Below is a small trained network, with its code and all its weights. Each question gives an input and a class and asks what happens when units are switched off, that is, made to give their printed mean instead of their output.

import numpy as np


def w(rows, s, z=0):
    codes = np.array(rows[::2]) - 128.0
    scale = np.full(codes.shape[1], s)
    scale[-1] = z or s
    return codes * scale


def f(y):
    return y / 2 * (1 + np.tanh(0.7978845608 * (y + 0.044715 * y**3)))


def log_softmax(a):
    a = a - a.max(-1, keepdims=True)
    return a - np.log(np.exp(a).sum(-1, keepdims=True))


def net(x, mask):
    res = np.array(x, float).reshape(1, 5) / 4 @ E
    y = f(res @ A[0][:, :-1].T + A[0][:, -1])
    res = res + np.where(mask, y, B[0][:, -1]) @ B[0][:, :-1]
    return log_softmax(res[-1] @ U[:, :-1].T + U[:, -1])


A, B = {}, {}
E = w([
[129,151,113,9],'x0',
[138,246,114,152],'x1',
[131,128,129,128],'x2',
[132,147,254,118],'x3',
[125,128,128,128],'x4',
],0.0091)
A[0] = w([
[125,136,129,127,122],'n1',
[142,153,138,148,83],'n2',
[139,205,155,177,26],'n3',
[124,196,212,84,2],'n4',
[128,91,117,108,116],'n5',
[137,128,141,140,98],'n6',
[128,135,127,125,114],'n7',
[122,111,150,141,107],'n8',
[141,149,142,151,73],'n9',
[119,176,106,100,100],'n10',
[130,100,160,147,120],'n11',
[128,55,31,175,59],'n12',
[123,97,163,150,122],'n13',
[133,93,167,152,124],'n14',
[124,86,80,159,90],'n15',
[121,101,160,148,118],'n16',
[125,150,104,112,98],'n17',
[128,112,148,140,100],'n18',
[136,149,92,253,48],'n19',
[125,123,123,131,126],'n20',
[118,108,154,142,109],'n21',
[121,149,86,103,100],'n22',
[136,89,173,155,123],'n23',
[127,162,92,106,108],'n24',
[128,96,163,150,124],'n25',
[122,111,168,4,7],'n26',
[125,159,93,107,106],'n27',
[126,145,133,121,106],'n28',
[124,116,148,141,100],'n29',
[134,212,158,180,19],'n30',
[134,22,87,55,33],'n31',
[133,134,130,128,126],'n32',
[132,94,166,152,123],'n33',
[126,157,96,108,104],'n34',
[123,130,122,125,100],'n35',
[115,171,60,98,109],'n36',
[133,148,93,188,44],'n37',
],0.016,0.01)
B[0] = w([
[131,123,125,125,126],'n1',
[118,125,140,117,133],'n2',
[64,115,189,138,189],'n3',
[39,116,1,118,189],'n4',
[87,157,117,135,158],'n5',
[146,133,133,125,120],'n6',
[134,127,123,130,121],'n7',
[159,128,143,130,137],'n8',
[129,135,143,123,129],'n9',
[191,121,98,118,168],'n10',
[169,136,155,133,165],'n11',
[40,137,221,141,244],'n12',
[176,126,161,130,174],'n13',
[179,135,164,132,183],'n14',
[83,126,166,121,181],'n15',
[173,125,157,129,164],'n16',
[169,126,107,128,138],'n17',
[158,143,138,128,131],'n18',
[41,118,32,101,255],'n19',
[125,139,129,127,128],'n20',
[164,134,145,137,145],'n21',
[187,125,100,136,164],'n22',
[189,130,167,133,193],'n23',
[187,127,101,115,168],'n24',
[174,131,161,131,176],'n25',
[20,130,231,155,208],'n26',
[185,124,104,115,163],'n27',
[134,123,116,128,123],'n28',
[158,124,140,124,130],'n29',
[57,126,196,147,195],'n30',
[58,125,17,117,232],'n31',
[128,128,126,125,128],'n32',
[180,129,163,130,181],'n33',
[181,131,102,122,156],'n34',
[142,123,123,126,114],'n35',
[217,128,93,132,215],'n36',
[135,134,72,133,168],'n37',
],0.044,0.007)
U = w([
[94,123,227,186,243],'0',
[110,114,10,120,125],'1',
[254,131,134,153,3],'2',
],0.0075,0.0032)

Each question gives the input, the list of numbers given to net, and the class t.
The units are the neurons (one row each of A and B). Each row of codes is followed by its name. A weight is (code - 128) times the scale printed after its matrix; where a second scale follows, it is the last column's (A, B and U).
mask holds one flag per neuron, in row order. A switched-off neuron (its flag False) gives its mean, the last column of its row in B, instead of its output. The means were averaged over made-up inputs and are rounded, as every weight is.
A unit's drop is (log p(t) with every unit on - log p(t) with that unit switched off) / (log p(t) with every unit on - log p(t) with every unit switched off).
unit that matters most: the unit with the biggest drop
top k neurons: the k neurons with the biggest drops, biggest first
drop when u is switched off: that unit's drop, to one decimal
input [-8,0,2,4,-5], class 2: unit that matters most	n12
input [6,4,7,0,8], class 2: top 2 neurons	(n19 n31)
input [4,1,-4,6,6], class 1: top 3 neurons	(n4 n12 n30)
input [6,1,-3,3,-1], class 1: top 2 neurons	(n4 n12)
input [2,3,-1,-2,-7], class 2: top 3 neurons	(n19 n31 n4)
input [6,1,-2,3,5], class 1: top 4 neurons	(n4 n12 n30 n3)
input [-1,0,4,-7,8], class 0: top 4 neurons	(n12 n4 n31 n15)
input [-2,0,4,6,4], class 2: top 2 neurons	(n26 n12)
input [-2,0,5,3,-8], class 2: top 2 neurons	(n12 n26)
input [-4,8,1,-1,0], class 1: top 2 neurons	(n19 n12)
input [8,4,-5,6,1], class 1: drop when n4 is switched off	6.5
input [7,6,6,8,0], class 1: drop when n4 is switched off	8.2
input [3,3,4,5,-2], class 1: drop when n4 is switched off	1.9
input [-2,-4,-2,-6,1], class 0: top neuron	(n12)
